Below are the code and all the weights of a small trained network. Each question names an input and a target symbol and asks about switching units off, where a switched-off unit gives its printed mean instead of its output.

import numpy as np


def w(rows, s, z=0):
    codes = np.array(rows[::2]) - 128.0
    scale = np.full(codes.shape[1], s)
    scale[-1] = z or s
    return codes * scale


def norm(h):
    return h / np.sqrt((h * h).mean(-1, keepdims=True) + 1e-5)


def f(y):
    return np.maximum(y, 0)


def softmax(a):
    e = np.exp(a - a.max(-1, keepdims=True))
    return e / e.sum(-1, keepdims=True)


def log_softmax(a):
    a = a - a.max(-1, keepdims=True)
    return a - np.log(np.exp(a).sum(-1, keepdims=True))


def net(x, mask):
    ids = ['ΛΣΦβζθμτω'.index(c) for c in x.split()]
    T = len(ids)
    res = E[ids] + P[:T]
    r = norm(res)
    for j in range(3):
        rows = slice(2 * j, 2 * j + 2)
        q, k, v = (r @ M[0][rows].T for M in (Q, K, V))
        z = softmax(np.where(np.tri(T) > 0, q @ k.T / 2**0.5, -1e9)) @ v
        o = O[0][rows]
        res = res + np.where(mask[j], z, o[:, -1]) @ o[:, :-1]
    y = f(norm(res) @ A[0][:, :-1].T + A[0][:, -1])
    res = res + np.where(mask[3:11], y, B[0][:, -1]) @ B[0][:, :-1]
    return log_softmax(norm(res)[-1] @ U[:, :-1].T + U[:, -1])


Q, K, V, O, A, B = {}, {}, {}, {}, {}, {}
E = w([
[162,123,29,105,151,69,117,179,97,99,93,117],'Λ',
[138,81,80,193,87,148,53,155,72,124,118,73],'Σ',
[67,100,119,150,110,104,175,215,165,58,106,90],'Φ',
[176,112,199,119,131,137,105,150,86,159,98,105],'β',
[109,227,123,73,179,138,158,132,127,119,226,41],'ζ',
[65,95,107,114,142,117,14,115,146,93,127,147],'θ',
[91,67,147,159,115,141,137,61,101,122,253,136],'μ',
[160,160,96,151,123,110,150,46,55,52,79,105],'τ',
[211,48,129,180,138,176,159,100,200,119,171,88],'ω',
],0.017)
P = w([
[142,184,223,180,217,67,131,180,103,121,120,187],'0',
[163,59,94,110,34,136,94,63,97,83,184,102],'1',
[96,109,149,96,2,193,102,96,101,74,133,81],'2',
[124,131,126,107,53,196,112,101,102,98,137,83],'3',
[107,115,135,100,49,140,113,97,103,97,131,67],'4',
[147,74,125,110,79,134,135,94,107,111,99,83],'5',
[166,74,107,118,113,138,137,110,111,128,82,80],'6',
[136,97,121,123,117,116,142,110,121,133,103,58],'7',
[124,119,141,122,119,99,135,112,93,115,122,63],'8',
[124,136,133,134,154,121,158,101,107,125,135,59],'9',
[126,129,151,144,165,110,130,106,75,117,124,70],'10',
[153,137,141,160,196,89,142,110,58,102,114,77],'11',
[134,150,173,146,216,88,126,93,57,115,130,73],'12',
[123,50,217,160,163,109,122,76,70,102,144,92],'13',
],0.0093)
Q[0] = w([
[135,154,162,134,174,147,150,114,172,141,102,151],'h1',
[133,215,149,132,80,143,141,156,216,197,87,235],'h1',
[135,117,129,155,170,74,105,153,82,99,142,68],'h2',
[125,165,103,81,67,173,131,151,118,134,95,137],'h2',
[120,62,96,93,165,157,128,97,88,75,139,72],'h3',
[127,164,81,93,1,150,133,97,191,200,114,162],'h3',
],0.0073)
K[0] = w([
[106,158,78,83,187,140,113,129,19,185,130,64],'h1',
[158,48,19,28,1,202,102,62,118,122,168,33],'h1',
[113,164,146,223,210,111,143,98,153,166,91,94],'h2',
[127,102,117,99,67,160,128,106,132,118,160,127],'h2',
[101,156,112,139,195,44,151,153,120,127,71,100],'h3',
[137,121,61,92,21,188,136,82,194,147,113,114],'h3',
],0.0067)
V[0] = w([
[93,106,114,112,72,184,78,196,126,82,96,110],'h1',
[145,115,136,125,188,166,111,100,166,109,67,254],'h1',
[118,101,213,130,170,151,118,89,229,99,185,148],'h2',
[125,206,170,62,165,118,150,161,126,72,69,117],'h2',
[48,171,208,193,122,167,92,132,144,132,167,176],'h3',
[55,109,138,95,149,81,140,234,189,159,191,91],'h3',
],0.0071)
O[0] = w([
[184,141,123,53,184,155,109,16,87,2,76,44,143],'h1',
[83,75,145,135,180,153,119,220,130,33,177,146,118],'h1',
[171,188,228,198,203,173,96,176,207,114,78,43,2],'h2',
[126,178,116,46,33,221,8,93,175,117,42,63,90],'h2',
[97,28,90,118,162,88,180,90,119,210,72,71,48],'h3',
[161,94,133,60,66,167,163,199,103,161,206,87,115],'h3',
],0.0082,0.007)
A[0] = w([
[79,156,89,177,86,141,183,133,171,135,79,106,103],'n1',
[164,94,203,81,119,153,68,131,71,201,117,122,224],'n2',
[193,138,125,90,72,139,150,64,88,244,97,189,186],'n3',
[92,204,174,43,234,76,81,129,239,162,151,66,116],'n4',
[106,203,130,235,146,74,153,152,157,136,180,219,141],'n5',
[160,110,94,148,89,137,164,1,99,111,103,129,211],'n6',
[71,62,69,149,114,165,101,58,182,145,155,191,255],'n7',
[29,116,55,140,90,104,52,128,131,100,193,76,112],'n8',
],0.0054,0.0014)
B[0] = w([
[161,25,132,88,223,53,71,172,95,62,72,87,137],'n1',
[63,170,164,96,112,82,57,136,123,147,103,156,156],'n2',
[101,185,252,146,12,58,92,203,171,150,146,128,171],'n3',
[134,65,54,150,135,224,49,134,49,144,74,98,139],'n4',
[173,139,147,51,195,207,217,93,131,225,125,145,164],'n5',
[123,214,102,200,155,129,185,94,135,169,162,95,235],'n6',
[143,175,154,55,203,96,13,79,137,215,113,130,196],'n7',
[170,123,106,153,253,163,176,196,121,140,33,188,254],'n8',
],0.0064,0.0076)
U = w([
[197,173,128,86,77,143,72,213,120,73,168,224,167],'Λ',
[88,68,142,112,145,80,171,144,73,216,173,181,216],'Σ',
[137,142,221,93,59,125,82,180,133,190,75,99,153],'Φ',
[94,126,150,89,183,181,64,120,171,179,19,180,130],'β',
[143,150,147,36,116,241,110,166,98,208,88,47,2],'ζ',
[117,96,106,255,121,161,42,196,67,173,99,89,41],'θ',
[214,131,213,202,168,134,116,184,203,130,150,124,154],'μ',
[110,181,130,169,129,104,106,76,113,119,85,120,189],'τ',
[115,58,210,135,171,153,154,191,125,51,74,92,102],'ω',
],0.0056,0.0019)

Each question gives the input, a string of symbols that net reads in full, and the target symbol t.
The units are the heads (2 rows each of Q, K, V and O) and the neurons (one row each of A and B). Each row of codes is followed by its name. A weight is (code - 128) times the scale printed after its matrix; where a second scale follows, it is the last column's (O, A, B and U).
mask holds one flag per unit, heads first, then neurons. A switched-off unit (its flag False) gives its mean, the last column of its rows in O or B, instead of its output. The means were averaged over made-up inputs and are rounded, as every weight is.
A unit's drop is (log p(t) with every unit on - log p(t) with that unit switched off) / (log p(t) with every unit on - log p(t) with every unit switched off).
The circuit of an input: a set's keep is (log p(t) with only the set's units on - log p(t) with every unit switched off) / (log p(t) with every unit on - log p(t) with every unit switched off). Starting from all 11 units, units are removed one at a time, each time the one whose removal leaves the highest keep (on an exact tie, the one counted first), for as long as the keep stays at least 0.8.
circuit, biggest first: the units of the circuit, biggest drop first
top k neurons: the k neurons with the biggest drops, biggest first
which heads matter: for each layer, one digit per head in row order, 1 if its drop is at least 0.15 and else 0, layers parted by /
input θ ω μ, target ω: which heads matter	110
input τ θ ζ Λ Σ Σ Σ θ Σ Σ, target β: which heads matter	101
input Λ μ Σ Σ Λ Λ Σ Σ Σ μ Φ, target Λ: circuit, biggest first	[h3]
input θ θ Λ Σ Λ ζ ζ μ Σ Λ, target ω: circuit, biggest first	[h1, h2]
input Λ Σ Φ θ Λ μ Σ Σ Λ Σ θ ω, target Λ: circuit, biggest first	[h3, h2]
input Σ Λ Σ ω τ τ Λ, target τ: which heads matter	101
input θ μ Λ θ Σ Σ, target ω: circuit, biggest first	[h1, h2]
input μ Σ θ, target Σ: which heads matter	110
input θ β θ θ Λ μ Σ β Σ, target ω: which heads matter	100
input Λ Σ Σ Σ ω Σ Σ Λ θ, target Λ: which heads matter	001
input Λ ω Λ Σ, target Λ: which heads matter	001
input ζ Λ ζ ω, target Φ: which heads matter	100
input Σ Σ θ Σ Σ Σ Σ, target Σ: which heads matter	010
input Λ Λ Λ θ Λ Λ θ ζ, target Λ: circuit, biggest first	[h3, n6]
input Φ Σ Σ μ θ Λ Σ Λ Σ Λ β ζ, target ζ: circuit, biggest first	[h2, h3]
input μ Σ ω β, target Σ: circuit, biggest first	[h1]
input Σ Λ μ τ Σ Σ μ Σ ω, target τ: circuit, biggest first	[h1, h3]
input Λ Σ ω Σ ω ζ ζ Λ ω Σ Λ Λ μ, target Λ: which heads matter	011
input Λ Σ Σ ω θ ζ Σ Σ Σ ζ β, target Φ: top 3 neurons	[n2, n8, n3]
input Σ Σ Σ Σ ζ Σ θ τ θ Φ β ζ τ Λ, target τ: which heads matter	100
input ω ζ Φ θ Λ ω Σ Λ Σ ω Σ, target μ: circuit, biggest first	[h2]
input μ Σ ω, target Σ: top 2 neurons	[n5, n8]
